Below are the code and all the weights of a small trained network. Each question names an input and a target symbol and asks about switching units off, where a switched-off unit gives its printed mean instead of its output.

import numpy as np


def w(rows, s, z=0):
    codes = np.array(rows[::2]) - 128.0
    scale = np.full(codes.shape[1], s)
    scale[-1] = z or s
    return codes * scale


def f(y):
    return np.maximum(y, 0)


def softmax(a):
    e = np.exp(a - a.max(-1, keepdims=True))
    return e / e.sum(-1, keepdims=True)


def log_softmax(a):
    a = a - a.max(-1, keepdims=True)
    return a - np.log(np.exp(a).sum(-1, keepdims=True))


def net(x, mask):
    ids = ['ΞΩαγδεζθλτφψ'.index(c) for c in x.split()]
    T = len(ids)
    res = E[ids] + P[:T]
    u = 0
    for l in range(3):
        q, k, v = (res @ M[l].T for M in (Q, K, V))
        z = softmax(np.where(np.tri(T) > 0, q @ k.T / 2**0.5, -1e9)) @ v
        res = res + np.where(mask[u], z, O[l][:, -1]) @ O[l][:, :-1]
        u += 1
        y = f(res @ A[l][:, :-1].T + A[l][:, -1])
        res = res + np.where(mask[u : u + 12], y, B[l][:, -1]) @ B[l][:, :-1]
        u += 12
    return log_softmax(res[-1] @ U[:, :-1].T + U[:, -1])


Q, K, V, O, A, B = {}, {}, {}, {}, {}, {}
E = w([
[154,138,145,195,102,220],'Ξ',
[57,149,102,101,164,14],'Ω',
[68,145,96,84,178,159],'α',
[154,73,61,144,174,177],'γ',
[168,233,68,110,130,185],'δ',
[150,102,128,75,96,198],'ε',
[101,59,84,140,183,73],'ζ',
[201,68,64,125,84,108],'θ',
[168,215,38,129,178,62],'λ',
[50,128,157,211,205,175],'τ',
[204,185,88,78,48,142],'φ',
[156,76,132,254,134,125],'ψ',
],0.0089)
P = w([
[132,26,1,77,145,188],'0',
[135,197,82,166,161,139],'1',
[155,188,76,152,175,121],'2',
[140,186,62,151,168,131],'3',
[140,183,64,146,177,122],'4',
[141,181,61,133,176,123],'5',
[135,183,57,142,183,129],'6',
[143,184,59,147,190,134],'7',
[133,185,51,152,188,131],'8',
[130,173,49,142,197,116],'9',
],0.0041)
Q[0] = w([
[135,141,121,75,111,108],'0.h0',
[152,168,6,152,178,133],'0.h0',
],0.018)
K[0] = w([
[90,128,175,165,142,143],'0.h0',
[127,7,82,125,125,199],'0.h0',
],0.016)
V[0] = w([
[95,76,60,88,233,159],'0.h0',
[187,111,45,42,118,1],'0.h0',
],0.0054)
O[0] = w([
[103,91,48,101,187,159,252],'0.h0',
[196,88,2,74,120,18,142],'0.h0',
],0.0062,0.0041)
A[0] = w([
[202,82,175,2,48,191,140],'0.n0',
[155,89,179,57,113,183,150],'0.n1',
[127,129,131,126,128,129,123],'0.n2',
[101,168,74,147,158,143,214],'0.n3',
[159,3,105,245,123,140,153],'0.n4',
[76,26,98,115,203,94,202],'0.n5',
[214,8,111,189,72,153,219],'0.n6',
[211,145,64,109,59,219,224],'0.n7',
[125,127,134,121,124,128,120],'0.n8',
[164,131,55,21,140,148,250],'0.n9',
[181,27,138,89,113,176,141],'0.n10',
[132,120,168,118,137,117,83],'0.n11',
],0.0053,0.0028)
B[0] = w([
[74,139,101,91,3,203,144],'0.n0',
[61,126,134,119,87,172,136],'0.n1',
[128,128,125,126,127,129,128],'0.n2',
[137,148,85,109,175,143,240],'0.n3',
[149,48,154,198,173,184,174],'0.n4',
[83,90,94,127,191,113,230],'0.n5',
[172,64,119,147,111,182,172],'0.n6',
[173,136,90,80,89,196,204],'0.n7',
[128,128,126,127,126,128,128],'0.n8',
[135,133,26,67,118,135,255],'0.n9',
[103,77,143,109,67,176,145],'0.n10',
[123,132,138,137,133,126,128],'0.n11',
],0.0064,0.0055)
Q[1] = w([
[118,34,45,114,174,197],'1.h0',
[114,124,1,115,215,155],'1.h0',
],0.0094)
K[1] = w([
[116,62,14,48,137,149],'1.h0',
[82,114,2,20,144,122],'1.h0',
],0.0081)
V[1] = w([
[142,93,145,127,54,240],'1.h0',
[2,22,155,134,163,122],'1.h0',
],0.0062)
O[1] = w([
[152,83,223,1,170,140,253],'1.h0',
[42,35,113,131,103,170,178],'1.h0',
],0.0067,0.0027)
A[1] = w([
[68,166,130,73,157,82,217],'1.n0',
[170,130,184,118,192,98,200],'1.n1',
[162,154,170,176,124,168,172],'1.n2',
[119,145,83,183,72,128,28],'1.n3',
[159,189,119,110,114,85,36],'1.n4',
[135,188,103,137,157,94,204],'1.n5',
[101,155,115,101,154,72,225],'1.n6',
[139,126,176,62,108,82,34],'1.n7',
[110,138,216,130,97,154,20],'1.n8',
[75,121,79,174,61,158,3],'1.n9',
[114,179,110,57,2,138,146],'1.n10',
[77,158,137,176,52,57,16],'1.n11',
],0.0072,0.0018)
B[1] = w([
[111,126,88,184,45,157,253],'1.n0',
[139,156,143,33,106,75,191],'1.n1',
[145,173,94,147,105,142,150],'1.n2',
[128,116,156,132,83,25,171],'1.n3',
[91,76,176,170,127,124,161],'1.n4',
[152,131,121,191,128,155,223],'1.n5',
[111,124,82,170,91,135,236],'1.n6',
[93,140,109,200,111,38,156],'1.n7',
[151,148,82,156,99,187,131],'1.n8',
[83,120,186,44,93,35,212],'1.n9',
[142,145,164,96,255,60,213],'1.n10',
[213,128,167,97,195,200,131],'1.n11',
],0.0064,0.004)
Q[2] = w([
[93,123,255,175,84,103],'2.h0',
[113,83,30,119,189,193],'2.h0',
],0.0091)
K[2] = w([
[224,251,112,141,116,3],'2.h0',
[86,51,71,51,111,233],'2.h0',
],0.0064)
V[2] = w([
[33,147,143,148,254,72],'2.h0',
[83,249,83,45,92,162],'2.h0',
],0.0052)
O[2] = w([
[33,186,158,122,239,62,150],'2.h0',
[70,254,40,37,81,170,254],'2.h0',
],0.0063,0.00084)
A[2] = w([
[126,161,82,91,1,126,139],'2.n0',
[158,129,225,85,159,147,131],'2.n1',
[183,83,151,109,44,133,124],'2.n2',
[166,146,142,122,184,224,186],'2.n3',
[91,85,151,158,133,95,3],'2.n4',
[132,121,178,60,134,96,191],'2.n5',
[152,114,158,69,134,98,170],'2.n6',
[184,167,100,129,160,90,133],'2.n7',
[81,136,140,155,56,12,216],'2.n8',
[98,145,121,101,183,82,103],'2.n9',
[109,122,155,78,114,127,118],'2.n10',
[72,59,170,129,123,154,14],'2.n11',
],0.0077,0.0037)
B[2] = w([
[122,168,183,157,43,152,249],'2.n0',
[139,117,197,201,107,81,168],'2.n1',
[139,151,79,138,74,62,170],'2.n2',
[133,157,203,122,144,182,254],'2.n3',
[134,191,156,144,135,63,148],'2.n4',
[69,92,161,153,113,82,184],'2.n5',
[77,115,157,119,102,67,190],'2.n6',
[177,155,95,149,175,104,201],'2.n7',
[164,124,254,135,116,143,191],'2.n8',
[78,213,139,135,107,102,214],'2.n9',
[79,119,135,136,136,136,156],'2.n10',
[194,177,94,108,177,94,157],'2.n11',
],0.0073,0.0053)
U = w([
[152,145,196,184,40,249,131],'Ξ',
[54,135,148,221,17,33,181],'Ω',
[51,147,73,117,103,211,252],'α',
[169,60,95,62,195,202,35],'γ',
[210,217,126,77,182,168,46],'δ',
[72,98,228,37,82,129,156],'ε',
[95,50,52,102,187,3,17],'ζ',
[199,68,98,97,48,94,98],'θ',
[199,187,38,190,124,92,37],'λ',
[64,162,199,162,239,152,191],'τ',
[180,185,162,48,152,12,89],'φ',
[188,74,177,220,141,123,230],'ψ',
],0.0051,0.0028)

Each question gives the input, a string of symbols that net reads in full, and the target symbol t.
The units are the heads (2 rows each of Q, K, V and O) and the neurons (one row each of A and B). Each row of codes is followed by its name. A weight is (code - 128) times the scale printed after its matrix; where a second scale follows, it is the last column's (O, A, B and U).
mask holds one flag per unit, layer by layer, with each layer's heads first. A switched-off unit (its flag False) gives its mean, the last column of its rows in O or B, instead of its output. The means were averaged over made-up inputs and are rounded, as every weight is.
A unit's drop is (log p(t) with every unit on - log p(t) with that unit switched off) / (log p(t) with every unit on - log p(t) with every unit switched off).
The circuit of an input: a set's keep is (log p(t) with only the set's units on - log p(t) with every unit switched off) / (log p(t) with every unit on - log p(t) with every unit switched off). Starting from the 12 units with the biggest drops (on a tie, the unit counted first), units are removed one at a time, each time the one whose removal leaves the highest keep (on an exact tie, the one counted first), for as long as the keep stays at least 0.8.
units of the circuit, in order: the units of the circuit, biggest drop first
unit that matters most: the unit with the biggest drop
k most important neurons: the k neurons with the biggest drops, biggest first
k most important neurons of layer l: the k neurons of layer l with the biggest drops, biggest first
input τ α φ α Ξ α α, target τ: units of the circuit, in order	2.h0; 0.h0; 1.h0; 0.n7
input ψ γ θ τ φ Ω θ Ω γ, target ψ: unit that matters most	2.h0
input ζ α τ Ω α τ τ γ, target ζ: 3 most important neurons	0.n5; 1.n9; 2.n0
input ψ α ε α ε α α ζ, target ψ: 2 most important neurons	0.n4; 0.n6
input ψ τ ψ Ξ, target ψ: units of the circuit, in order	2.h0; 0.n4; 0.n6
input φ α τ α ψ θ α ζ, target φ: units of the circuit, in order	1.h0; 1.n1; 0.n7; 0.n0
input ψ ψ ψ θ, target ψ: units of the circuit, in order	2.h0; 0.n4; 0.n6
input Ω α Ω γ τ ζ τ τ τ, target Ω: units of the circuit, in order	1.h0; 0.h0; 1.n9; 0.n5
input φ ζ α γ α Ω Ω γ φ, target φ: 4 most important neurons	1.n10; 0.n7; 0.n9; 0.n0
input Ω ψ θ φ τ, target Ω: 2 most important neurons of layer 0	0.n5; 0.n7
input Ω τ ψ ψ α τ ε, target Ω: 2 most important neurons of layer 1	1.n9; 1.n3
input ψ α Ω ψ α ψ, target ψ: 2 most important neurons	0.n4; 0.n6
input ε Ω Ω α α λ δ α, target ε: 2 most important neurons of layer 0	0.n0; 0.n7
input θ Ω τ α ψ, target θ: unit that matters most	2.h0
input φ Ω ζ, target φ: 3 most important neurons	1.n1; 1.n10; 0.n7
input φ τ α θ ψ ε, target φ: 2 most important neurons of layer 1	1.n10; 1.n7
input φ λ τ θ δ λ α ψ, target φ: 2 most important neurons of layer 0	0.n7; 0.n0
input Ξ λ ε δ, target Ξ: 2 most important neurons of layer 2	2.n3; 2.n0
input θ ψ Ω φ θ τ δ ψ Ω θ, target θ: 2 most important neurons	2.n2; 0.n6
input δ Ξ δ, target δ: unit that matters most	1.h0
input δ τ α α α α τ ζ φ Ξ, target δ: 2 most important neurons	0.n7; 0.n9
input φ δ λ τ Ω Ξ ε δ τ τ, target φ: 3 most important neurons	1.n1; 0.n7; 0.n0
input Ω θ φ, target Ω: 2 most important neurons	1.n9; 1.n3
input τ λ γ, target τ: 2 most important neurons of layer 1	1.n0; 1.n6
input ε α ψ ψ α τ, target ε: 2 most important neurons	0.n0; 1.n1
